Below are the code and all the weights of a small trained network. Each question names an input and a target symbol and asks about switching units off, where a switched-off unit gives its printed mean instead of its output.

import numpy as np


def w(rows, s, z=0):
    codes = np.array(rows[::2]) - 128.0
    scale = np.full(codes.shape[1], s)
    scale[-1] = z or s
    return codes * scale


def f(y):
    return y / 2 * (1 + np.tanh(0.7978845608 * (y + 0.044715 * y**3)))


def softmax(a):
    e = np.exp(a - a.max(-1, keepdims=True))
    return e / e.sum(-1, keepdims=True)


def log_softmax(a):
    a = a - a.max(-1, keepdims=True)
    return a - np.log(np.exp(a).sum(-1, keepdims=True))


def net(x, mask):
    ids = ['αβγδεζηθλμστφ'.index(c) for c in x.split()]
    T = len(ids)
    res = E[ids] + P[:T]
    u = 0
    for l in range(2):
        r = res
        for j in range(2):
            rows = slice(2 * j, 2 * j + 2)
            q, k, v = (r @ M[l][rows].T for M in (Q, K, V))
            z = softmax(np.where(np.tri(T) > 0, q @ k.T / 2**0.5, -1e9)) @ v
            o = O[l][rows]
            res = res + np.where(mask[u + j], z, o[:, -1]) @ o[:, :-1]
        u += 2
        y = f(res @ A[l][:, :-1].T + A[l][:, -1])
        res = res + np.where(mask[u : u + 8], y, B[l][:, -1]) @ B[l][:, :-1]
        u += 8
    return log_softmax(res[-1] @ U[:, :-1].T + U[:, -1])


Q, K, V, O, A, B = {}, {}, {}, {}, {}, {}
E = w([
[122,175,132,131,126,89,93,196,153,252],'α',
[101,164,139,212,151,122,177,63,84,100],'β',
[180,159,174,105,156,100,234,73,115,188],'γ',
[169,96,51,89,203,95,163,132,217,139],'δ',
[38,113,113,148,111,161,101,211,195,131],'ε',
[85,64,187,107,212,61,154,144,165,64],'ζ',
[112,184,251,139,220,170,177,131,169,79],'η',
[132,72,170,99,160,76,103,178,69,199],'θ',
[127,134,122,224,116,212,146,157,100,204],'λ',
[225,103,148,182,40,104,71,173,76,52],'μ',
[155,151,145,35,70,164,176,184,201,182],'σ',
[95,188,115,214,86,92,176,241,43,173],'τ',
[113,126,217,89,202,150,78,30,138,192],'φ',
],0.013)
P = w([
[158,141,126,224,112,125,168,82,166,76],'0',
[151,114,127,238,60,79,187,64,253,87],'1',
[141,132,127,231,86,95,161,97,209,72],'2',
[164,135,131,222,114,104,170,101,183,83],'3',
[164,142,139,200,100,115,160,95,185,93],'4',
[163,136,138,213,99,121,152,98,159,83],'5',
[174,135,123,212,111,126,151,112,152,88],'6',
[177,157,142,182,96,125,169,103,145,78],'7',
[171,153,133,192,106,132,161,101,131,81],'8',
[168,150,146,183,99,143,160,97,121,87],'9',
[174,149,142,188,109,142,162,118,119,90],'10',
[163,136,158,161,105,148,165,111,104,82],'11',
[158,143,147,157,95,164,176,115,98,84],'12',
[160,137,149,171,100,173,169,105,97,89],'13',
],0.0038)
Q[0] = w([
[82,216,201,208,168,186,211,95,46,166],'L0H0',
[112,135,239,197,229,139,195,68,158,100],'L0H0',
[203,185,149,172,153,227,119,98,85,164],'L0H1',
[104,119,84,79,51,32,92,183,254,155],'L0H1',
],0.0076)
K[0] = w([
[188,138,103,221,15,13,72,153,67,106],'L0H0',
[189,1,169,133,112,42,100,119,123,23],'L0H0',
[198,115,179,119,54,65,57,116,155,129],'L0H1',
[28,158,70,74,165,114,187,172,205,217],'L0H1',
],0.0091)
V[0] = w([
[41,93,98,82,127,144,171,133,116,156],'L0H0',
[197,84,140,133,73,130,85,125,85,77],'L0H0',
[133,128,157,107,173,126,173,99,76,147],'L0H1',
[2,129,101,122,172,159,171,137,154,150],'L0H1',
],0.0053)
O[0] = w([
[110,230,189,32,116,149,115,65,41,211,3],'L0H0',
[119,113,38,166,118,179,208,130,215,84,100],'L0H0',
[84,91,150,191,83,136,173,57,235,126,196],'L0H1',
[199,149,87,201,209,201,108,34,165,3,89],'L0H1',
],0.0048,0.0015)
A[0] = w([
[111,55,93,128,188,208,50,86,187,153,186],'L0N0',
[85,79,138,121,155,205,55,3,138,196,97],'L0N1',
[81,99,34,54,118,161,86,99,88,80,3],'L0N2',
[139,142,65,68,152,115,155,170,203,58,107],'L0N3',
[189,124,117,178,70,178,65,108,118,74,93],'L0N4',
[142,162,115,85,95,104,135,179,119,191,119],'L0N5',
[110,79,127,160,176,169,143,53,94,117,47],'L0N6',
[174,102,50,184,37,123,90,211,89,80,121],'L0N7',
],0.0072,0.0041)
B[0] = w([
[51,110,105,57,120,77,152,200,145,126,240],'L0N0',
[25,66,107,79,125,106,126,85,134,107,251],'L0N1',
[128,189,155,78,220,197,175,59,54,192,93],'L0N2',
[113,128,64,214,137,152,192,178,165,119,142],'L0N3',
[103,48,131,131,108,209,124,38,97,97,116],'L0N4',
[65,151,186,87,41,83,142,152,83,145,155],'L0N5',
[67,202,143,113,80,92,128,99,132,138,156],'L0N6',
[65,58,204,54,126,167,254,90,145,109,221],'L0N7',
],0.0067,0.0034)
Q[1] = w([
[192,99,119,186,107,164,26,44,140,116],'L1H0',
[233,124,69,140,99,117,65,72,32,105],'L1H0',
[114,104,184,140,1,75,173,176,115,162],'L1H1',
[142,129,73,205,148,227,198,152,43,63],'L1H1',
],0.0082)
K[1] = w([
[51,224,131,162,254,3,107,126,176,173],'L1H0',
[91,196,72,181,190,25,107,157,122,178],'L1H0',
[233,36,189,155,40,156,113,43,80,71],'L1H1',
[142,194,71,252,140,173,195,94,81,109],'L1H1',
],0.0073)
V[1] = w([
[41,239,81,179,188,119,149,169,203,252],'L1H0',
[158,49,139,114,80,102,136,104,159,118],'L1H0',
[67,206,78,159,227,65,99,191,185,169],'L1H1',
[106,180,161,101,156,135,103,148,129,66],'L1H1',
],0.0037)
O[1] = w([
[73,193,21,167,101,184,242,117,214,120,5],'L1H0',
[209,172,136,155,165,149,26,91,40,131,241],'L1H0',
[110,161,194,72,2,153,181,179,33,195,32],'L1H1',
[116,151,179,90,131,136,81,103,110,144,130],'L1H1',
],0.0042,0.0022)
A[1] = w([
[122,113,34,122,107,59,204,138,131,213,106],'L1N0',
[207,170,94,65,42,188,132,138,192,110,93],'L1N1',
[111,172,110,190,102,47,138,62,69,120,92],'L1N2',
[153,181,112,113,141,126,183,106,124,115,190],'L1N3',
[170,108,76,163,180,130,33,115,179,134,1],'L1N4',
[162,145,73,166,65,235,172,80,147,228,141],'L1N5',
[87,179,122,179,112,208,148,152,243,118,107],'L1N6',
[99,254,111,137,79,120,83,143,115,176,140],'L1N7',
],0.0082,0.0044)
B[1] = w([
[136,195,111,93,181,168,164,99,39,164,204],'L1N0',
[164,141,122,56,116,64,107,135,142,70,132],'L1N1',
[122,183,92,114,94,108,80,67,58,98,180],'L1N2',
[167,113,135,151,113,98,142,60,139,118,195],'L1N3',
[48,120,140,146,105,127,238,139,155,94,135],'L1N4',
[175,1,102,128,75,153,155,50,141,171,184],'L1N5',
[129,173,130,72,114,229,84,149,73,134,251],'L1N6',
[54,218,105,169,98,151,124,101,222,164,157],'L1N7',
],0.0093,0.0031)
U = w([
[152,109,171,102,120,131,137,112,84,110,37],'α',
[140,86,120,156,136,179,138,118,128,168,89],'β',
[86,135,156,134,90,111,245,153,64,108,65],'γ',
[122,157,125,182,134,124,136,133,186,180,109],'δ',
[197,134,177,121,165,98,190,66,138,172,33],'ε',
[175,137,138,65,67,104,148,137,150,106,112],'ζ',
[194,119,164,115,152,72,37,174,24,195,212],'η',
[153,141,58,108,212,136,170,126,110,125,124],'θ',
[85,128,76,130,109,172,99,186,116,76,135],'λ',
[138,156,87,155,120,112,85,89,98,79,159],'μ',
[158,179,232,125,198,186,136,97,132,123,50],'σ',
[64,116,142,74,179,117,162,74,146,131,85],'τ',
[140,96,94,225,141,85,205,165,255,47,254],'φ',
],0.0082,0.0056)

Each question gives the input, a string of symbols that net reads in full, and the target symbol t.
The units are the heads (2 rows each of Q, K, V and O) and the neurons (one row each of A and B). Each row of codes is followed by its name. A weight is (code - 128) times the scale printed after its matrix; where a second scale follows, it is the last column's (O, A, B and U).
mask holds one flag per unit, layer by layer, with each layer's heads first. A switched-off unit (its flag False) gives its mean, the last column of its rows in O or B, instead of its output. The means were averaged over made-up inputs and are rounded, as every weight is.
A unit's drop is (log p(t) with every unit on - log p(t) with that unit switched off) / (log p(t) with every unit on - log p(t) with every unit switched off).
The circuit of an input: a set's keep is (log p(t) with only the set's units on - log p(t) with every unit switched off) / (log p(t) with every unit on - log p(t) with every unit switched off). Starting from the 12 units with the biggest drops (on a tie, the unit counted first), units are removed one at a time, each time the one whose removal leaves the highest keep (on an exact tie, the one counted first), for as long as the keep stays at least 0.8.
units of the circuit, in order: the units of the circuit, biggest drop first
k most important neurons: the k neurons with the biggest drops, biggest first
top k neurons in layer l: the k neurons of layer l with the biggest drops, biggest first
heads that matter: for each layer, one digit per head in row order, 1 if its drop is at least 0.15 and else 0, layers parted by /
drop of u: that unit's drop, to one decimal
input φ ζ λ μ, target φ: heads that matter	00 / 01
input η σ η β λ φ η α θ η δ, target θ: units of the circuit, in order	[L1N0 L0N3]
input ζ γ μ τ η φ σ τ α ζ, target η: units of the circuit, in order	[L1H0 L0N7]
input β φ λ η φ ε μ λ φ φ φ φ θ, target φ: units of the circuit, in order	[L1H1 L0N7 L1N4 L0N4]
input η φ φ σ μ τ, target φ: heads that matter	10 / 11
input φ φ τ α φ μ λ, target φ: 2 most important neurons	[L1N6 L0N4]
input α δ η φ δ λ η δ σ δ σ δ σ λ, target β: units of the circuit, in order	[L1N5 L1H0 L0N4]
input τ τ γ φ θ φ ε φ μ λ η, target φ: units of the circuit, in order	[L0H0]
input ζ θ α σ φ δ μ α δ, target η: 2 most important neurons	[L0N4 L0N7]
input ζ φ η ζ φ φ σ δ γ, target ε: top 2 neurons in layer 1	[L1N3 L1N5]
input τ τ τ θ γ τ φ θ τ μ φ η, target φ: 4 most important neurons	[L1N6 L0N3 L1N0 L1N2]
input γ μ ζ ζ η β σ β σ φ β τ δ β, target η: units of the circuit, in order	[L0H1 L1H0 L0N7]
input θ θ θ γ θ τ ε φ β β, target μ: 2 most important neurons	[L1N2 L0N7]
input φ φ φ α σ ζ θ μ η γ, target φ: heads that matter	11 / 11
input β α μ τ α ζ ζ δ, target η: heads that matter	10 / 11
input β μ δ φ φ τ, target φ: top 2 neurons in layer 0	[L0N7 L0N4]
input φ θ α η τ φ τ μ η η σ, target φ: heads that matter	00 / 01
input δ θ μ τ β, target φ: top 3 neurons in layer 1	[L1N6 L1N4 L1N0]
input φ μ α φ φ, target η: heads that matter	01 / 10
input γ ε α φ ζ μ η η, target η: heads that matter	01 / 10
input φ ζ η θ φ η ζ φ α τ φ ε μ λ, target φ: top 3 neurons in layer 1	[L1N6 L1N0 L1N2]
input ζ φ φ ζ σ μ φ γ, target φ: 3 most important neurons	[L0N7 L0N4 L1N4]
input φ η τ β μ τ, target η: top 2 neurons in layer 1	[L1N4 L1N7]
input μ θ φ φ α η β τ τ γ η, target η: 2 most important neurons	[L0N7 L0N4]
input η ζ φ θ τ η β ε, target λ: drop of L1N6	1.0
input μ φ φ φ τ α φ, target η: drop of L1H0	0.9
input θ η φ α μ τ β φ β ε τ, target η: drop of L0N4	0.6
input δ τ μ, target φ: drop of L0H1	0.0
